Below are the code and all the weights of a small trained network. Each question names an input and a target symbol and asks about switching units off, where a switched-off unit gives its printed mean instead of its output.

import numpy as np


def w(rows, s, z=0):
    codes = np.array(rows[::2]) - 128.0
    scale = np.full(codes.shape[1], s)
    scale[-1] = z or s
    return codes * scale


def f(y):
    return y / 2 * (1 + np.tanh(0.7978845608 * (y + 0.044715 * y**3)))


def softmax(a):
    e = np.exp(a - a.max(-1, keepdims=True))
    return e / e.sum(-1, keepdims=True)


def log_softmax(a):
    a = a - a.max(-1, keepdims=True)
    return a - np.log(np.exp(a).sum(-1, keepdims=True))


def net(x, mask):
    ids = ['αγδλμξπφψω'.index(c) for c in x.split()]
    T = len(ids)
    res = E[ids] + P[:T]
    r = res
    for j in range(3):
        rows = slice(4 * j, 4 * j + 4)
        q, k, v = (r @ M[0][rows].T for M in (Q, K, V))
        z = softmax(np.where(np.tri(T) > 0, q @ k.T / 4**0.5, -1e9)) @ v
        o = O[0][rows]
        res = res + np.where(mask[j], z, o[:, -1]) @ o[:, :-1]
    y = f(res @ A[0][:, :-1].T + A[0][:, -1])
    res = res + np.where(mask[3:19], y, B[0][:, -1]) @ B[0][:, :-1]
    return log_softmax(res[-1] @ U[:, :-1].T + U[:, -1])


Q, K, V, O, A, B = {}, {}, {}, {}, {}, {}
E = w([
[101,162,198],'α',
[182,87,170],'γ',
[151,156,223],'δ',
[124,115,192],'λ',
[145,10,107],'μ',
[85,92,167],'ξ',
[253,149,130],'π',
[182,222,26],'φ',
[37,108,144],'ψ',
[43,43,99],'ω',
],0.016)
P = w([
[127,179,2],'0',
[108,146,98],'1',
[109,131,126],'2',
[109,127,148],'3',
[116,120,167],'4',
[115,115,179],'5',
[113,115,190],'6',
[117,107,204],'7',
[119,98,211],'8',
[117,102,226],'9',
[113,95,232],'10',
[107,95,218],'11',
[108,108,196],'12',
],0.0089)
Q[0] = w([
[92,132,84],'head 0',
[152,118,177],'head 0',
[118,125,132],'head 0',
[132,73,69],'head 0',
[238,77,132],'head 1',
[133,139,133],'head 1',
[172,153,117],'head 1',
[216,184,74],'head 1',
[130,128,7],'head 2',
[156,116,29],'head 2',
[141,60,174],'head 2',
[101,156,108],'head 2',
],0.016)
K[0] = w([
[168,229,96],'head 0',
[92,112,113],'head 0',
[82,197,104],'head 0',
[245,139,30],'head 0',
[179,124,69],'head 1',
[227,148,183],'head 1',
[116,175,2],'head 1',
[208,224,87],'head 1',
[165,235,22],'head 2',
[143,239,3],'head 2',
[76,129,156],'head 2',
[215,146,138],'head 2',
],0.0092)
V[0] = w([
[63,224,116],'head 0',
[78,199,144],'head 0',
[105,203,204],'head 0',
[211,237,116],'head 0',
[102,81,162],'head 1',
[159,191,220],'head 1',
[252,50,228],'head 1',
[235,33,80],'head 1',
[100,34,56],'head 2',
[98,217,215],'head 2',
[255,109,177],'head 2',
[12,159,160],'head 2',
],0.0069)
O[0] = w([
[86,136,88,156],'head 0',
[143,117,132,179],'head 0',
[116,127,84,224],'head 0',
[126,162,7,22],'head 0',
[52,22,50,205],'head 1',
[225,194,70,172],'head 1',
[154,119,116,168],'head 1',
[250,87,163,34],'head 1',
[100,23,144,69],'head 2',
[124,218,111,254],'head 2',
[242,170,57,123],'head 2',
[20,252,209,249],'head 2',
],0.0046,0.0035)
A[0] = w([
[160,223,123,112],'neuron 0',
[139,161,115,170],'neuron 1',
[173,81,3,112],'neuron 2',
[31,128,114,142],'neuron 3',
[154,152,183,87],'neuron 4',
[34,116,143,119],'neuron 5',
[110,175,50,75],'neuron 6',
[200,160,102,39],'neuron 7',
[159,113,137,166],'neuron 8',
[163,169,135,69],'neuron 9',
[94,106,198,239],'neuron 10',
[128,104,160,253],'neuron 11',
[70,67,83,218],'neuron 12',
[119,149,210,180],'neuron 13',
[152,151,183,90],'neuron 14',
[127,97,168,112],'neuron 15',
],0.013,0.0066)
B[0] = w([
[111,85,53,165],'neuron 0',
[116,146,70,141],'neuron 1',
[165,106,138,141],'neuron 2',
[87,91,182,193],'neuron 3',
[104,24,124,157],'neuron 4',
[135,87,181,204],'neuron 5',
[36,72,122,134],'neuron 6',
[107,62,169,138],'neuron 7',
[170,167,158,136],'neuron 8',
[132,2,137,134],'neuron 9',
[168,132,71,251],'neuron 10',
[158,194,127,195],'neuron 11',
[224,167,161,169],'neuron 12',
[123,129,74,231],'neuron 13',
[93,70,104,158],'neuron 14',
[122,123,126,151],'neuron 15',
],0.0079,0.016)
U = w([
[46,142,103,158],'α',
[195,184,108,109],'γ',
[125,145,60,184],'δ',
[134,249,82,254],'λ',
[207,190,136,26],'μ',
[113,156,155,217],'ξ',
[145,110,115,152],'π',
[97,96,61,6],'φ',
[87,78,157,78],'ψ',
[125,74,146,44],'ω',
],0.012,0.0061)

Each question gives the input, a string of symbols that net reads in full, and the target symbol t.
The units are the heads (4 rows each of Q, K, V and O) and the neurons (one row each of A and B). Each row of codes is followed by its name. A weight is (code - 128) times the scale printed after its matrix; where a second scale follows, it is the last column's (O, A, B and U).
mask holds one flag per unit, heads first, then neurons. A switched-off unit (its flag False) gives its mean, the last column of its rows in O or B, instead of its output. The means were averaged over made-up inputs and are rounded, as every weight is.
A unit's drop is (log p(t) with every unit on - log p(t) with that unit switched off) / (log p(t) with every unit on - log p(t) with every unit switched off).
The circuit of an input: a set's keep is (log p(t) with only the set's units on - log p(t) with every unit switched off) / (log p(t) with every unit on - log p(t) with every unit switched off). Starting from the 12 units with the biggest drops (on a tie, the unit counted first), units are removed one at a time, each time the one whose removal leaves the highest keep (on an exact tie, the one counted first), for as long as the keep stays at least 0.8.
units of the circuit, in order: the units of the circuit, biggest drop first
unit that matters most: the unit with the biggest drop
k most important neurons: the k neurons with the biggest drops, biggest first
which heads matter: for each layer, one digit per head in row order, 1 if its drop is at least 0.15 and else 0, layers parted by /
drop when u is switched off: that unit's drop, to one decimal
input ξ λ ω ω, target ψ: which heads matter : 011
input α α λ ω ψ, target ψ: units of the circuit, in order : (neuron 5; head 2)
input λ α λ π, target π: unit that matters most : head 1
input α λ ω, target ψ: units of the circuit, in order : (neuron 3; head 1)
input γ γ α φ ω, target ω: units of the circuit, in order : (neuron 12; neuron 5; head 1)
input α π π, target π: units of the circuit, in order : (neuron 7; head 1; neuron 9; neuron 0)
input α δ λ π π γ α π, target ω: units of the circuit, in order : (head 1; neuron 7; neuron 9; neuron 4)
input ω γ λ ψ α δ ω ω φ ψ ω α, target ψ: units of the circuit, in order : (head 2; neuron 5)
input ω ω α α α, target α: units of the circuit, in order : (head 2; neuron 12; head 1)
input γ γ α δ, target δ: which heads matter : 001
input α λ λ φ, target φ: 2 most important neurons : (neuron 6; neuron 0)
input φ ω ω, target ω: 2 most important neurons : (neuron 12; neuron 3)
input α α ξ α α, target α: which heads matter : 011
input φ α λ ξ ψ, target ξ: 2 most important neurons : (neuron 12; neuron 4)
input ψ α ξ, target ξ: which heads matter : 000
input φ ω λ φ δ α ψ, target ξ: 4 most important neurons : (neuron 12; neuron 4; neuron 0; neuron 14)
input δ λ ψ λ μ γ λ α α π, target ω: unit that matters most : head 1
input δ γ λ ω φ α ω α, target ψ: 3 most important neurons : (neuron 5; neuron 3; neuron 4)
input λ μ α δ φ μ α λ α, target λ: which heads matter : 011
input μ α φ φ α α λ λ δ φ φ φ α, target λ: 2 most important neurons : (neuron 5; neuron 3)
input λ α α α γ, target λ: most important neuron : (neuron 5)
input μ α ψ, target ψ: drop when neuron 5 is switched off : 0.5
input γ ξ γ α α μ, target μ: drop when head 2 is switched off : 0.0
input φ ξ μ, target μ: drop when neuron 12 is switched off : 0.5
input γ α ξ, target ξ: drop when neuron 5 is switched off : 0.1
